Below is a small trained network, with its code and all its weights. Each question gives an input and a target symbol and asks what happens when units are switched off, that is, made to give their printed mean instead of their output.

import numpy as np


def w(rows, s, z=0):
    codes = np.array(rows[::2]) - 128.0
    scale = np.full(codes.shape[1], s)
    scale[-1] = z or s
    return codes * scale


def f(y):
    return y / 2 * (1 + np.tanh(0.7978845608 * (y + 0.044715 * y**3)))


def softmax(a):
    e = np.exp(a - a.max(-1, keepdims=True))
    return e / e.sum(-1, keepdims=True)


def log_softmax(a):
    a = a - a.max(-1, keepdims=True)
    return a - np.log(np.exp(a).sum(-1, keepdims=True))


def net(x, mask):
    ids = ['ΔΠΣΩβγημξτψ'.index(c) for c in x.split()]
    T = len(ids)
    res = E[ids] + P[:T]
    u = 0
    for l in range(3):
        r = res
        for j in range(2):
            rows = slice(2 * j, 2 * j + 2)
            q, k, v = (r @ M[l][rows].T for M in (Q, K, V))
            z = softmax(np.where(np.tri(T) > 0, q @ k.T / 2**0.5, -1e9)) @ v
            o = O[l][rows]
            res = res + np.where(mask[u + j], z, o[:, -1]) @ o[:, :-1]
        u += 2
        y = f(res @ A[l][:, :-1].T + A[l][:, -1])
        res = res + np.where(mask[u : u + 4], y, B[l][:, -1]) @ B[l][:, :-1]
        u += 4
    return log_softmax(res[-1] @ U[:, :-1].T + U[:, -1])


Q, K, V, O, A, B = {}, {}, {}, {}, {}, {}
E = w([
[179,120,77,148,128,217,145,187],'Δ',
[153,63,3,141,146,77,105,117],'Π',
[149,133,153,87,32,110,115,102],'Σ',
[165,101,65,117,74,162,115,140],'Ω',
[203,110,62,195,113,75,92,64],'β',
[63,91,144,172,112,119,77,208],'γ',
[155,112,246,141,64,164,138,153],'η',
[61,156,155,98,200,128,48,182],'μ',
[178,64,97,183,168,121,168,48],'ξ',
[67,209,203,163,167,43,184,202],'τ',
[92,52,137,113,126,189,65,124],'ψ',
],0.022)
P = w([
[223,186,43,70,171,62,143,43],'0',
[214,156,98,105,147,93,117,44],'1',
[186,142,97,114,121,148,126,52],'2',
[179,116,150,128,114,148,125,70],'3',
[160,107,164,150,95,139,137,67],'4',
[115,96,193,167,64,147,146,89],'5',
[159,89,153,213,92,69,129,2],'6',
[163,121,185,201,65,128,132,70],'7',
],0.0052)
Q[0] = w([
[179,169,188,118,118,126,158,156],'L0H1',
[110,110,134,62,232,86,228,73],'L0H1',
[123,177,122,1,209,124,182,116],'L0H2',
[222,116,117,148,101,100,216,119],'L0H2',
],0.0064)
K[0] = w([
[159,131,207,66,179,107,107,116],'L0H1',
[220,29,61,34,232,127,200,92],'L0H1',
[83,102,55,13,169,88,106,179],'L0H2',
[114,59,167,253,129,65,172,163],'L0H2',
],0.0067)
V[0] = w([
[82,190,119,107,112,153,123,112],'L0H1',
[142,108,141,55,178,82,199,87],'L0H1',
[2,182,88,90,172,150,168,60],'L0H2',
[152,112,143,167,127,125,87,124],'L0H2',
],0.0076)
O[0] = w([
[177,71,166,127,134,131,116,112,88],'L0H1',
[116,183,151,205,88,167,73,110,87],'L0H1',
[147,133,221,194,126,154,49,174,1],'L0H2',
[168,133,155,3,108,153,253,158,156],'L0H2',
],0.0074,0.0069)
A[0] = w([
[35,172,118,118,93,165,105,213,224],'L0N1',
[187,69,117,199,43,143,77,196,75],'L0N2',
[44,39,253,174,89,143,189,44,161],'L0N3',
[12,136,132,85,193,167,127,75,5],'L0N4',
],0.0062,0.0026)
B[0] = w([
[152,143,61,62,135,86,175,86,207],'L0N1',
[177,180,35,98,164,200,93,93,254],'L0N2',
[2,144,67,145,91,142,135,116,230],'L0N3',
[97,176,152,157,167,175,121,84,87],'L0N4',
],0.0077,0.0016)
Q[1] = w([
[155,192,214,89,168,81,60,179],'L1H1',
[122,176,234,183,124,164,91,63],'L1H1',
[69,57,1,2,93,196,143,78],'L1H2',
[125,56,183,248,94,179,21,116],'L1H2',
],0.0044)
K[1] = w([
[189,179,179,49,60,111,53,197],'L1H1',
[172,88,86,134,140,95,59,141],'L1H1',
[4,104,131,54,168,172,156,3],'L1H2',
[237,61,85,103,80,213,96,194],'L1H2',
],0.0053)
V[1] = w([
[196,139,120,150,110,48,137,195],'L1H1',
[57,197,155,23,65,53,155,137],'L1H1',
[215,152,153,179,18,159,218,184],'L1H2',
[135,12,137,155,3,159,22,15],'L1H2',
],0.0046)
O[1] = w([
[158,167,143,119,11,69,105,219,252],'L1H1',
[35,128,120,210,60,172,74,66,220],'L1H1',
[118,189,127,189,43,219,225,241,103],'L1H2',
[95,202,154,72,136,2,245,95,64],'L1H2',
],0.0068,0.0011)
A[1] = w([
[221,59,123,115,69,106,141,192,159],'L1N1',
[122,89,87,148,144,148,208,110,126],'L1N2',
[124,164,24,159,254,137,134,174,193],'L1N3',
[83,125,81,145,93,128,177,167,245],'L1N4',
],0.0083,0.0011)
B[1] = w([
[124,185,127,98,164,64,30,82,254],'L1N1',
[254,149,209,118,211,131,124,195,234],'L1N2',
[15,137,242,177,94,128,112,150,224],'L1N3',
[222,89,172,109,110,71,69,68,224],'L1N4',
],0.0086,0.0088)
Q[2] = w([
[144,123,158,60,199,58,165,51],'L2H1',
[115,65,21,161,83,235,207,170],'L2H1',
[50,136,103,211,102,171,164,124],'L2H2',
[167,102,100,160,147,54,255,202],'L2H2',
],0.0056)
K[2] = w([
[104,119,143,68,218,114,220,76],'L2H1',
[42,143,188,158,77,129,125,109],'L2H1',
[123,254,90,182,95,164,79,78],'L2H2',
[182,141,148,179,111,65,196,123],'L2H2',
],0.006)
V[2] = w([
[117,114,115,129,89,158,91,82],'L2H1',
[118,135,178,206,183,44,151,94],'L2H1',
[83,116,179,93,50,106,145,187],'L2H2',
[155,1,144,180,100,78,149,158],'L2H2',
],0.0078)
O[2] = w([
[171,105,119,136,182,25,220,110,110],'L2H1',
[119,72,88,44,82,220,161,164,189],'L2H1',
[140,1,170,98,123,104,100,102,19],'L2H2',
[72,149,121,107,109,141,108,247,252],'L2H2',
],0.0089,0.0012)
A[2] = w([
[211,155,156,184,255,204,141,152,140],'L2N1',
[100,123,133,96,198,155,73,157,63],'L2N2',
[177,130,85,57,39,131,76,128,63],'L2N3',
[25,98,187,226,159,172,104,239,5],'L2N4',
],0.0056,0.003)
B[2] = w([
[28,192,73,135,109,237,87,139,173],'L2N1',
[119,124,96,164,137,137,2,43,146],'L2N2',
[203,124,111,210,124,171,132,133,254],'L2N3',
[186,121,82,248,155,148,251,97,167],'L2N4',
],0.0068,0.0064)
U = w([
[107,183,212,133,150,211,54,115,39],'Δ',
[39,140,73,100,91,100,83,227,235],'Π',
[87,161,207,98,29,151,140,97,50],'Σ',
[157,233,126,134,168,104,134,151,181],'Ω',
[192,163,57,120,147,156,147,146,20],'β',
[68,88,86,114,127,90,57,238,133],'γ',
[178,70,234,190,141,182,173,175,142],'η',
[90,74,139,115,190,211,117,34,65],'μ',
[75,202,136,97,116,230,97,185,123],'ξ',
[64,139,88,236,1,194,124,78,221],'τ',
[63,132,106,69,231,201,246,114,254],'ψ',
],0.0055,0.0033)

Each question gives the input, a string of symbols that net reads in full, and the target symbol t.
The units are the heads (2 rows each of Q, K, V and O) and the neurons (one row each of A and B). Each row of codes is followed by its name. A weight is (code - 128) times the scale printed after its matrix; where a second scale follows, it is the last column's (O, A, B and U).
mask holds one flag per unit, layer by layer, with each layer's heads first. A switched-off unit (its flag False) gives its mean, the last column of its rows in O or B, instead of its output. The means were averaged over made-up inputs and are rounded, as every weight is.
A unit's drop is (log p(t) with every unit on - log p(t) with that unit switched off) / (log p(t) with every unit on - log p(t) with every unit switched off).
The circuit of an input: a set's keep is (log p(t) with only the set's units on - log p(t) with every unit switched off) / (log p(t) with every unit on - log p(t) with every unit switched off). Starting from the 12 units with the biggest drops (on a tie, the unit counted first), units are removed one at a time, each time the one whose removal leaves the highest keep (on an exact tie, the one counted first), for as long as the keep stays at least 0.8.
circuit, biggest first: the units of the circuit, biggest drop first
unit that matters most: the unit with the biggest drop
k most important neurons: the k neurons with the biggest drops, biggest first
k most important neurons of layer l: the k neurons of layer l with the biggest drops, biggest first
heads that matter: for each layer, one digit per head in row order, 1 if its drop is at least 0.15 and else 0, layers parted by /
input Ω Π Ω Π Ω ψ τ, target τ: circuit, biggest first	[L1H2 L2N4 L1N2]
input Ω Δ Ω Ω Ω Ω β, target β: circuit, biggest first	[L0H2 L2H1 L1N3 L1N2]
input Ω Ω Ω η η Ω, target η: heads that matter	01 / 11 / 01
input Ω Π τ Ω Ω τ Σ, target τ: heads that matter	00 / 00 / 00
input Ω τ Ω, target τ: 4 most important neurons	[L1N2 L0N2 L1N4 L2N3]
input Ω Δ Ω, target Ω: circuit, biggest first	[L1N1 L2H1 L2H2]
input Ω γ Ω ψ Π Σ μ, target μ: circuit, biggest first	[L1N2 L0N4 L1H2 L2H2]
input τ β Π Δ Ω η Ω Π, target η: heads that matter	01 / 11 / 00
input Ω τ Π, target τ: unit that matters most	L0H2
input Ω η Δ Δ Δ, target Δ: 2 most important neurons	[L1N2 L2N1]
input Ω Ω ψ Π β Ω ψ Ω, target ψ: heads that matter	00 / 11 / 00
input Π τ Ω Π ξ ξ, target ψ: 2 most important neurons	[L0N3 L1N1]
input ψ Π ξ Π Π Ω Π Ω, target β: heads that matter	10 / 01 / 10
input τ ψ ξ, target ψ: unit that matters most	L1H2
input η Ω Ω μ, target μ: circuit, biggest first	[L2H2 L1N2 L1H2]
input η Ω τ, target η: 3 most important neurons	[L2N4 L1N1 L2N1]
input Ω Ω Ω ξ Π β Π Ω, target β: 2 most important neurons	[L1N3 L2N3]
input Ω Δ ψ Δ, target ψ: 2 most important neurons of layer 1	[L1N3 L1N4]
input Ω Ω Ω β ξ Ω Π Δ, target ξ: 2 most important neurons	[L1N2 L2N1]
input Δ Ω Σ Π Π μ Ω Ω, target μ: 3 most important neurons of layer 1	[L1N1 L1N2 L1N4]
input Ω τ Π Ω Ω η Ω, target η: 2 most important neurons of layer 0	[L0N3 L0N2]
input η β Δ τ, target η: heads that matter	00 / 01 / 01
